Below is a small trained network, with its code and all its weights. Each question gives an input and a target symbol and asks what happens when units are switched off, that is, made to give their printed mean instead of their output.

import numpy as np


def w(rows, s, z=0):
    codes = np.array(rows[::2]) - 128.0
    scale = np.full(codes.shape[1], s)
    scale[-1] = z or s
    return codes * scale


def f(y):
    return np.maximum(y, 0)


def softmax(a):
    e = np.exp(a - a.max(-1, keepdims=True))
    return e / e.sum(-1, keepdims=True)


def log_softmax(a):
    a = a - a.max(-1, keepdims=True)
    return a - np.log(np.exp(a).sum(-1, keepdims=True))


def net(x, mask):
    ids = ['ΓΘΞΨαβζτφ'.index(c) for c in x.split()]
    T = len(ids)
    res = E[ids] + P[:T]
    r = res
    for j in range(2):
        rows = slice(3 * j, 3 * j + 3)
        q, k, v = (r @ M[0][rows].T for M in (Q, K, V))
        z = softmax(np.where(np.tri(T) > 0, q @ k.T / 3**0.5, -1e9)) @ v
        o = O[0][rows]
        res = res + np.where(mask[j], z, o[:, -1]) @ o[:, :-1]
    y = f(res @ A[0][:, :-1].T + A[0][:, -1])
    res = res + np.where(mask[2:18], y, B[0][:, -1]) @ B[0][:, :-1]
    return log_softmax(res[-1] @ U[:, :-1].T + U[:, -1])


Q, K, V, O, A, B = {}, {}, {}, {}, {}, {}
E = w([
[66,140,178,140,96,166,129,175,70],'Γ',
[103,82,137,64,97,100,131,192,93],'Θ',
[33,182,119,55,137,150,17,154,148],'Ξ',
[121,93,86,142,207,122,131,208,95],'Ψ',
[94,174,141,153,98,23,224,156,142],'α',
[159,6,57,204,77,59,168,129,151],'β',
[247,202,134,87,24,137,105,177,49],'ζ',
[116,96,166,98,74,146,55,74,75],'τ',
[187,138,251,86,158,82,93,211,194],'φ',
],0.018)
P = w([
[7,79,152,2,103,128,170,228,164],'0',
[64,99,118,44,88,187,152,157,166],'1',
[109,81,91,74,112,192,140,131,173],'2',
[110,92,105,106,125,172,121,118,150],'3',
[126,100,115,142,137,163,109,114,134],'4',
[144,101,126,173,137,146,101,103,126],'5',
[142,129,127,199,120,147,73,62,80],'6',
[155,133,150,219,129,138,69,66,76],'7',
[188,158,171,214,159,115,51,108,43],'8',
],0.0092)
Q[0] = w([
[90,20,97,193,130,191,116,154,111],'head 0',
[108,119,173,150,69,112,172,142,112],'head 0',
[190,171,131,120,188,212,191,3,207],'head 0',
[158,186,153,87,82,76,70,96,203],'head 1',
[168,17,132,169,93,164,44,192,61],'head 1',
[253,220,58,96,83,234,151,110,211],'head 1',
],0.013)
K[0] = w([
[191,84,151,70,133,40,119,106,63],'head 0',
[140,145,82,58,170,45,71,106,123],'head 0',
[59,46,121,6,69,167,195,223,110],'head 0',
[90,154,71,133,136,232,101,213,203],'head 1',
[240,138,229,181,149,131,50,104,91],'head 1',
[138,68,138,19,19,189,141,245,84],'head 1',
],0.013)
V[0] = w([
[181,169,135,108,79,137,214,182,86],'head 0',
[97,34,165,163,111,88,149,61,121],'head 0',
[195,136,169,147,254,140,146,78,45],'head 0',
[177,148,191,50,142,73,107,38,194],'head 1',
[62,129,158,25,141,184,142,115,136],'head 1',
[84,174,84,128,127,154,228,206,165],'head 1',
],0.014)
O[0] = w([
[183,158,152,180,15,186,171,111,80,80],'head 0',
[134,113,123,174,227,182,182,95,77,141],'head 0',
[85,154,157,29,80,35,108,44,2,6],'head 0',
[151,205,157,177,71,184,153,60,148,125],'head 1',
[69,114,147,72,98,122,173,47,70,237],'head 1',
[144,193,175,137,189,32,36,103,45,88],'head 1',
],0.0089,0.016)
A[0] = w([
[113,190,55,138,110,75,189,199,166,221],'neuron 0',
[111,190,89,132,138,185,94,109,59,128],'neuron 1',
[85,104,177,185,136,133,63,91,11,100],'neuron 2',
[139,123,121,146,39,146,82,171,129,97],'neuron 3',
[137,96,135,70,144,160,184,189,134,119],'neuron 4',
[96,146,122,82,119,156,82,186,110,138],'neuron 5',
[191,172,169,117,158,125,32,128,93,212],'neuron 6',
[165,206,128,178,98,158,143,59,127,211],'neuron 7',
[142,122,137,112,104,146,220,79,74,208],'neuron 8',
[62,122,129,125,123,105,143,82,166,136],'neuron 9',
[151,213,109,53,124,88,80,119,174,4],'neuron 10',
[70,76,111,139,114,151,130,142,111,77],'neuron 11',
[138,157,149,133,96,133,33,82,116,109],'neuron 12',
[121,156,123,102,128,117,174,47,24,90],'neuron 13',
[147,220,62,112,156,179,131,63,151,138],'neuron 14',
[180,61,182,139,101,139,164,162,103,140],'neuron 15',
],0.011,0.0039)
B[0] = w([
[90,147,138,88,76,173,160,150,5,198],'neuron 0',
[83,164,146,110,102,98,90,135,218,159],'neuron 1',
[182,202,121,116,128,213,156,72,52,161],'neuron 2',
[174,105,27,118,109,80,163,64,132,167],'neuron 3',
[164,112,126,166,89,81,141,58,156,250],'neuron 4',
[110,192,143,129,111,66,84,139,104,199],'neuron 5',
[103,106,59,35,93,120,93,131,224,158],'neuron 6',
[73,22,152,157,145,114,136,166,46,162],'neuron 7',
[126,203,116,95,203,176,162,213,133,206],'neuron 8',
[166,128,100,143,122,129,130,190,105,230],'neuron 9',
[159,67,175,231,152,159,172,39,117,167],'neuron 10',
[115,75,122,127,125,91,68,65,116,249],'neuron 11',
[144,193,175,182,156,125,129,163,171,146],'neuron 12',
[246,109,99,74,174,146,132,143,115,146],'neuron 13',
[137,66,131,152,64,50,159,149,133,178],'neuron 14',
[133,201,196,126,202,140,114,118,198,193],'neuron 15',
],0.012,0.017)
U = w([
[114,118,161,112,106,178,183,58,109,5],'Γ',
[180,98,255,54,103,95,214,137,188,130],'Θ',
[33,82,109,135,42,125,144,123,182,123],'Ξ',
[144,63,120,21,144,122,178,131,118,102],'Ψ',
[117,152,112,79,112,186,148,179,188,127],'α',
[152,99,81,154,163,159,125,178,148,49],'β',
[168,127,104,123,77,142,198,146,146,57],'ζ',
[71,86,91,58,133,224,218,66,168,183],'τ',
[81,92,125,86,102,197,210,213,107,241],'φ',
],0.0059,0.0033)

Each question gives the input, a string of symbols that net reads in full, and the target symbol t.
The units are the heads (3 rows each of Q, K, V and O) and the neurons (one row each of A and B). Each row of codes is followed by its name. A weight is (code - 128) times the scale printed after its matrix; where a second scale follows, it is the last column's (O, A, B and U).
mask holds one flag per unit, heads first, then neurons. A switched-off unit (its flag False) gives its mean, the last column of its rows in O or B, instead of its output. The means were averaged over made-up inputs and are rounded, as every weight is.
A unit's drop is (log p(t) with every unit on - log p(t) with that unit switched off) / (log p(t) with every unit on - log p(t) with every unit switched off).
The circuit of an input: a set's keep is (log p(t) with only the set's units on - log p(t) with every unit switched off) / (log p(t) with every unit on - log p(t) with every unit switched off). Starting from the 12 units with the biggest drops (on a tie, the unit counted first), units are removed one at a time, each time the one whose removal leaves the highest keep (on an exact tie, the one counted first), for as long as the keep stays at least 0.8.
units of the circuit, in order: the units of the circuit, biggest drop first
most important unit: the unit with the biggest drop
k most important neurons: the k neurons with the biggest drops, biggest first
input τ τ β τ Ξ, target Ξ: 3 most important neurons	(neuron 14; neuron 8; neuron 1)
input Ξ ζ β, target ζ: units of the circuit, in order	(head 0)
input τ τ Ξ ζ, target ζ: 2 most important neurons	(neuron 3; neuron 11)
input Ξ Ξ Ξ Ξ Ξ α Ξ α Ξ, target φ: units of the circuit, in order	(head 0; neuron 7; neuron 4)
input Γ Ξ Ξ Ξ Θ Ξ Ψ Γ, target Ψ: units of the circuit, in order	(head 0; neuron 13)
input Ξ α Ξ, target φ: units of the circuit, in order	(head 1; head 0; neuron 7; neuron 4)
input Γ τ Ξ Ξ α Θ, target α: units of the circuit, in order	(head 1; neuron 6; neuron 11)
input Ξ Γ Ξ α Γ ζ Ξ β Ξ, target τ: units of the circuit, in order	(head 0; head 1)
input Ξ Ξ τ Ξ, target Ψ: units of the circuit, in order	(head 1; neuron 13)
input Ξ α Ψ Θ Ξ ζ Γ β, target ζ: units of the circuit, in order	(head 1; neuron 3; head 0)
input Ξ Ξ Ψ Ξ β φ Θ Ψ, target φ: 4 most important neurons	(neuron 7; neuron 4; neuron 11; neuron 8)
input φ Ξ ζ Ξ, target ζ: units of the circuit, in order	(head 0; neuron 3)
input Ξ Ξ Θ Ξ φ τ, target φ: units of the circuit, in order	(head 1; neuron 7; neuron 4)
input φ α Θ, target φ: 3 most important neurons	(neuron 7; neuron 4; neuron 8)
input τ Ξ Γ Ξ Ξ Ξ Ξ Ψ, target Ψ: units of the circuit, in order	(head 0)
input Γ Γ Ξ Ξ τ τ Γ β, target τ: units of the circuit, in order	(head 1; neuron 9; head 0)
input Ξ Θ Γ, target Ξ: units of the circuit, in order	(head 0; neuron 8; neuron 4)
input τ Ξ α τ Ξ Ξ ζ Ξ, target ζ: 3 most important neurons	(neuron 3; neuron 12; neuron 13)
input Γ Ξ α Ξ Γ Ξ Γ Ξ, target α: 3 most important neurons	(neuron 1; neuron 4; neuron 12)
input Γ Γ Ξ φ ζ ζ Γ, target ζ: 2 most important neurons	(neuron 3; neuron 12)
input Ξ Γ Γ Ξ, target α: most important unit	head 1
input Ξ Ξ φ τ τ τ Ξ Θ, target τ: 2 most important neurons	(neuron 5; neuron 14)
input Γ Γ τ Ψ ζ Ξ Ψ, target ζ: 3 most important neurons	(neuron 3; neuron 11; neuron 7)
input Ξ Ψ β Ξ Ξ ζ α, target φ: 3 most important neurons	(neuron 0; neuron 4; neuron 11)
input τ ζ φ Ξ Ξ ζ φ Ξ Γ, target φ: 3 most important neurons	(neuron 7; neuron 4; neuron 8)
